Below are the code and all the weights of a small trained network. Each question names an input and a target symbol and asks about switching units off, where a switched-off unit gives its printed mean instead of its output.

import numpy as np


def w(rows, s, z=0):
    codes = np.array(rows[::2]) - 128.0
    scale = np.full(codes.shape[1], s)
    scale[-1] = z or s
    return codes * scale


def f(y):
    return np.maximum(y, 0)


def softmax(a):
    e = np.exp(a - a.max(-1, keepdims=True))
    return e / e.sum(-1, keepdims=True)


def log_softmax(a):
    a = a - a.max(-1, keepdims=True)
    return a - np.log(np.exp(a).sum(-1, keepdims=True))


def net(x, mask):
    ids = ['ΓΠΨβδεζηλμξστω'.index(c) for c in x.split()]
    T = len(ids)
    res = E[ids] + P[:T]
    r = res
    for j in range(3):
        rows = slice(2 * j, 2 * j + 2)
        q, k, v = (r @ M[0][rows].T for M in (Q, K, V))
        z = softmax(np.where(np.tri(T) > 0, q @ k.T / 2**0.5, -1e9)) @ v
        o = O[0][rows]
        res = res + np.where(mask[j], z, o[:, -1]) @ o[:, :-1]
    y = f(res @ A[0][:, :-1].T + A[0][:, -1])
    res = res + np.where(mask[3:11], y, B[0][:, -1]) @ B[0][:, :-1]
    return log_softmax(res[-1] @ U[:, :-1].T + U[:, -1])


Q, K, V, O, A, B = {}, {}, {}, {}, {}, {}
E = w([
[144,104,133],'Γ',
[130,117,119],'Π',
[130,116,127],'Ψ',
[82,128,118],'β',
[90,114,205],'δ',
[139,94,108],'ε',
[125,112,180],'ζ',
[150,94,114],'η',
[69,139,173],'λ',
[100,91,68],'μ',
[83,127,224],'ξ',
[71,142,138],'σ',
[95,129,191],'τ',
[255,62,159],'ω',
],0.022)
P = w([
[220,254,10],'0',
[41,95,200],'1',
[65,88,192],'2',
[88,98,164],'3',
[98,87,150],'4',
[106,81,160],'5',
[113,72,148],'6',
[83,86,179],'7',
[112,70,184],'8',
],0.0077)
Q[0] = w([
[176,94,130],'H1',
[57,72,160],'H1',
[83,19,252],'H2',
[139,30,132],'H2',
[96,96,144],'H3',
[181,233,106],'H3',
],0.011)
K[0] = w([
[218,111,156],'H1',
[98,253,187],'H1',
[231,255,21],'H2',
[205,136,137],'H2',
[110,101,23],'H3',
[78,159,156],'H3',
],0.0096)
V[0] = w([
[37,196,165],'H1',
[133,141,87],'H1',
[172,181,32],'H2',
[202,81,188],'H2',
[171,187,246],'H3',
[194,125,123],'H3',
],0.013)
O[0] = w([
[201,186,133,217],'H1',
[78,201,165,59],'H1',
[82,123,70,255],'H2',
[117,33,195,163],'H2',
[82,134,255,142],'H3',
[50,32,131,168],'H3',
],0.011,0.007)
A[0] = w([
[28,97,88,184],'N1',
[53,244,94,119],'N2',
[176,242,53,217],'N3',
[153,36,241,232],'N4',
[175,3,142,165],'N5',
[7,148,167,197],'N6',
[136,149,25,118],'N7',
[188,20,119,4],'N8',
],0.007,0.0033)
B[0] = w([
[182,145,117,185],'N1',
[55,18,157,156],'N2',
[91,72,254,173],'N3',
[145,213,50,250],'N4',
[110,229,141,215],'N5',
[148,121,108,172],'N6',
[210,113,140,168],'N7',
[101,85,199,177],'N8',
],0.008,0.016)
U = w([
[106,157,51,61],'Γ',
[85,96,88,99],'Π',
[99,109,86,204],'Ψ',
[115,66,172,2],'β',
[157,170,142,149],'δ',
[133,114,62,102],'ε',
[120,172,100,191],'ζ',
[124,145,42,156],'η',
[135,113,189,128],'λ',
[160,48,117,52],'μ',
[179,157,155,156],'ξ',
[119,91,180,208],'σ',
[148,132,159,221],'τ',
[5,187,86,138],'ω',
],0.012,0.0043)

Each question gives the input, a string of symbols that net reads in full, and the target symbol t.
The units are the heads (2 rows each of Q, K, V and O) and the neurons (one row each of A and B). Each row of codes is followed by its name. A weight is (code - 128) times the scale printed after its matrix; where a second scale follows, it is the last column's (O, A, B and U).
mask holds one flag per unit, heads first, then neurons. A switched-off unit (its flag False) gives its mean, the last column of its rows in O or B, instead of its output. The means were averaged over made-up inputs and are rounded, as every weight is.
A unit's drop is (log p(t) with every unit on - log p(t) with that unit switched off) / (log p(t) with every unit on - log p(t) with every unit switched off).
The circuit of an input: a set's keep is (log p(t) with only the set's units on - log p(t) with every unit switched off) / (log p(t) with every unit on - log p(t) with every unit switched off). Starting from all 11 units, units are removed one at a time, each time the one whose removal leaves the highest keep (on an exact tie, the one counted first), for as long as the keep stays at least 0.8.
units of the circuit, in order: the units of the circuit, biggest drop first
k most important neurons: the k neurons with the biggest drops, biggest first
which heads matter: for each layer, one digit per head in row order, 1 if its drop is at least 0.15 and else 0, layers parted by /
input μ Γ ζ σ, target μ: units of the circuit, in order	[H3, N7, N5, N4]
input δ ζ λ Ψ ξ τ ξ β η, target ξ: units of the circuit, in order	[H2, H3]
input ξ Π σ ξ, target ξ: units of the circuit, in order	[H1, H3]
input ω δ ξ σ β δ, target ω: units of the circuit, in order	[N4, H3]
input δ η Ψ Π ξ δ ζ, target ξ: most important neuron	[N2]
input ω σ λ Π δ Ψ Π σ Π, target ω: units of the circuit, in order	[N4, N5, H2, H3]
input ξ Ψ λ δ Π Π, target ξ: which heads matter	111
input ω ω ζ μ Ψ λ δ Ψ Ψ, target ω: 4 most important neurons	[N4, N5, N7, N3]
input ω τ ω δ ω Ψ Γ μ, target ω: 4 most important neurons	[N5, N4, N7, N3]
input ω Ψ Ψ σ η, target ω: units of the circuit, in order	[N5, N4, H2, H1]
input ξ δ Ψ, target ξ: units of the circuit, in order	[H2, H1]
input ω η β Π σ δ ε Π, target ω: 4 most important neurons	[N5, N4, N7, N3]
input ω ω λ Ψ Ψ Π δ ζ ζ, target ω: which heads matter	011
input ζ ω ζ, target ω: units of the circuit, in order	[N4, H3, N7]
input δ λ Π ω, target ω: units of the circuit, in order	[N4, N5, H1]
input σ σ ε Π Π Γ σ, target σ: 4 most important neurons	[N3, N4, N2, N5]
input σ λ μ σ, target σ: which heads matter	010
input ξ Ψ Ψ Π σ τ Γ, target ξ: which heads matter	011
input ω Ψ β ω ε, target ω: 2 most important neurons	[N5, N4]
input σ σ τ δ Π ξ ζ Π β, target σ: 3 most important neurons	[N3, N4, N2]
